[[103, 133, 147, 143, 40, 116, 131, 117, 71],
[100, 138, 138, 143, 38, 126, 71, 169, 162],
[63, 60, 111, 36, 65, 71, 148, 145, 138],
[64, 95, 76, 61, 88, 29, 103, 81, 130],
[68, 133, 95, 123, 115, 165, 72, 103, 81],
[86, 53, 162, 112, 69, 95, 56, 94, 122],
[120, 68, 40, 117, 135, 50, 49, 103, 73],
[127, 67, 39, 116, 133, 61, 85, 150, 160],
[72, 97, 64, 92, 105, 21, 84, 150, 160]]
=>
[[72, 127, 120, 86, 68, 64, 63, 100, 103],
[97, 67, 68, 53, 133, 95, 60, 138, 133],
[64, 39, 40, 162, 95, 76, 111, 138, 147],
[92, 116, 117, 112, 123, 61, 36, 143, 143],
[105, 133, 135, 69, 115, 88, 65, 38, 40],
[21, 61, 50, 95, 165, 29, 71, 126, 116],
[84, 85, 49, 56, 72, 103, 148, 71, 131],
[150, 150, 103, 94, 103, 81, 145, 169, 117],
[160, 160, 73, 122, 81, 130, 138, 162, 71]]

[[57, 67],
[34, 126],
[55, 120],
[105, 137],
[100, 111],
[62, 123],
[103, 124]]
=>
[[103, 62, 100, 105, 55, 34, 57],
[124, 123, 111, 137, 120, 126, 67]]

[[126, 70, 91, 126, 83, 118, 106, 82, 106],
[81, 78, 122, 84, 70, 80, 78, 91, 89],
[98, 90, 126, 66, 77, 69, 103, 98, 102],
[134, 132, 111, 87, 105, 41, 104, 70, 40],
[147, 135, 94, 106, 112, 62, 128, 79, 61],
[64, 114, 70, 122, 141, 149, 113, 137, 119],
[108, 139, 119, 48, 90, 29, 100, 76, 58],
[61, 124, 91, 62, 108, 90, 121, 125, 101]]
=>
[[61, 108, 64, 147, 134, 98, 81, 126],
[124, 139, 114, 135, 132, 90, 78, 70],
[91, 119, 70, 94, 111, 126, 122, 91],
[62, 48, 122, 106, 87, 66, 84, 126],
[108, 90, 141, 112, 105, 77, 70, 83],
[90, 29, 149, 62, 41, 69, 80, 118],
[121, 100, 113, 128, 104, 103, 78, 106],
[125, 76, 137, 79, 70, 98, 91, 82],
[101, 58, 119, 61, 40, 102, 89, 106]]

[[110, 106, 129, 118, 103, 73, 84, 125, 102, 72, 100, 106],
[140, 68, 91, 101, 107, 102, 135, 126, 100, 74, 82, 114],
[67, 121, 74, 110, 121, 119, 140, 132, 111, 75, 132, 116],
[103, 68, 171, 90, 121, 79, 92, 146, 147, 81, 97, 107],
[109, 71, 148, 84, 118, 72, 99, 167, 133, 88, 88, 99],
[78, 63, 107, 140, 46, 116, 45, 47, 75, 97, 112, 37],
[72, 121, 36, 95, 106, 152, 180, 145, 144, 66, 158, 136],
[108, 78, 38, 95, 91, 136, 149, 90, 154, 96, 127, 158]]
=>
[[108, 72, 78, 109, 103, 67, 140, 110],
[78, 121, 63, 71, 68, 121, 68, 106],
[38, 36, 107, 148, 171, 74, 91, 129],
[95, 95, 140, 84, 90, 110, 101, 118],
[91, 106, 46, 118, 121, 121, 107, 103],
[136, 152, 116, 72, 79, 119, 102, 73],
[149, 180, 45, 99, 92, 140, 135, 84],
[90, 145, 47, 167, 146, 132, 126, 125],
[154, 144, 75, 133, 147, 111, 100, 102],
[96, 66, 97, 88, 81, 75, 74, 72],
[127, 158, 112, 88, 97, 132, 82, 100],
[158, 136, 37, 99, 107, 116, 114, 106]]

[[100, 106, 97, 103],
[30, 114, 116, 121],
[113, 119, 107, 107],
[94, 85, 100, 105]]
=>
[[94, 113, 30, 100],
[85, 119, 114, 106],
[100, 107, 116, 97],
[105, 107, 121, 103]]

[[75, 133, 81, 110, 123, 114, 143, 110, 79, 55, 114],
[115, 98, 47, 88, 96, 116, 179, 81, 119, 110, 157],
[50, 100, 112, 121, 115, 143, 55, 132, 104, 57, 71],
[115, 107, 98, 91, 130, 105, 151, 130, 119, 114, 106]]
=>
[[115, 50, 115, 75],
[107, 100, 98, 133],
[98, 112, 47, 81],
[91, 121, 88, 110],
[130, 115, 96, 123],
[105, 143, 116, 114],
[151, 55, 179, 143],
[130, 132, 81, 110],
[119, 104, 119, 79],
[114, 57, 110, 55],
[106, 71, 157, 114]]

[[152, 40, 51, 164, 81, 82, 151, 95],
[70, 146, 116, 80, 111, 78, 107, 154],
[161, 86, 76, 115, 45, 104, 103, 38],
[137, 136, 52, 68, 95, 138, 88, 76],
[123, 64, 103, 59, 113, 120, 118, 93],
[149, 54, 52, 151, 70, 72, 113, 92],
[95, 148, 166, 69, 76, 129, 70, 113],
[131, 124, 124, 127, 62, 133, 112, 72]]
=>
[[131, 95, 149, 123, 137, 161, 70, 152],
[124, 148, 54, 64, 136, 86, 146, 40],
[124, 166, 52, 103, 52, 76, 116, 51],
[127, 69, 151, 59, 68, 115, 80, 164],
[62, 76, 70, 113, 95, 45, 111, 81],
[133, 129, 72, 120, 138, 104, 78, 82],
[112, 70, 113, 118, 88, 103, 107, 151],
[72, 113, 92, 93, 76, 38, 154, 95]]

[[71, 107, 147, 150, 109, 89, 116, 112],
[108, 79, 136, 98, 120, 80, 111, 134],
[147, 145, 134, 102, 100, 91, 91, 76],
[40, 116, 144, 112, 126, 101, 95, 106],
[103, 109, 152, 79, 132, 77, 94, 109],
[54, 83, 62, 92, 91, 96, 99, 61],
[89, 67, 85, 78, 83, 90, 92, 110],
[142, 143, 103, 70, 99, 104, 82, 76],
[105, 146, 32, 108, 77, 107, 107, 63],
[122, 99, 12, 139, 107, 78, 106, 48],
[128, 97, 46, 148, 77, 92, 115, 82],
[118, 137, 103, 110, 126, 98, 116, 92]]
=>
[[118, 128, 122, 105, 142, 89, 54, 103, 40, 147, 108, 71],
[137, 97, 99, 146, 143, 67, 83, 109, 116, 145, 79, 107],
[103, 46, 12, 32, 103, 85, 62, 152, 144, 134, 136, 147],
[110, 148, 139, 108, 70, 78, 92, 79, 112, 102, 98, 150],
[126, 77, 107, 77, 99, 83, 91, 132, 126, 100, 120, 109],
[98, 92, 78, 107, 104, 90, 96, 77, 101, 91, 80, 89],
[116, 115, 106, 107, 82, 92, 99, 94, 95, 91, 111, 116],
[92, 82, 48, 63, 76, 110, 61, 109, 106, 76, 134, 112]]
---
[[109, 96, 98],
[100, 99, 101],
[101, 98, 100],
[100, 112, 97],
[85, 103, 22]]
=>
[[99, 101],
[98, 100]]

[[121, 121, 55, 89, 115],
[88, 88, 170, 140, 91],
[130, 130, 84, 163, 79],
[68, 68, 68, 58, 107],
[107, 107, 141, 109, 119]]
=>
[[88, 170],
[130, 84]]

[[147, 30, 119],
[102, 156, 144],
[138, 170, 114],
[80, 142, 134]]
=>
[[156, 144],
[170, 114]]

[[102, 94, 117, 27],
[100, 101, 99, 103],
[104, 177, 111, 91],
[99, 96, 101, 116]]
=>
[[101, 99],
[177, 111]]

[[112, 116, 112, 24],
[78, 132, 89, 161],
[134, 105, 108, 69]]
=>
[[132, 89],
[105, 108]]

[[15, 108, 127, 119, 87],
[79, 74, 80, 91, 130],
[138, 89, 18, 123, 98],
[155, 125, 155, 98, 97],
[110, 123, 128, 107, 104]]
=>
[[74, 80],
[89, 18]]

[[123, 148, 72, 99],
[48, 144, 92, 144],
[26, 74, 110, 80],
[11, 58, 119, 187]]
=>
[[144, 92],
[74, 110]]

[[100, 93, 85, 64, 146],
[155, 82, 104, 159, 139],
[154, 96, 111, 34, 121],
[115, 82, 96, 156, 87],
[58, 84, 64, 140, 79]]
=>
[[82, 104],
[96, 111]]
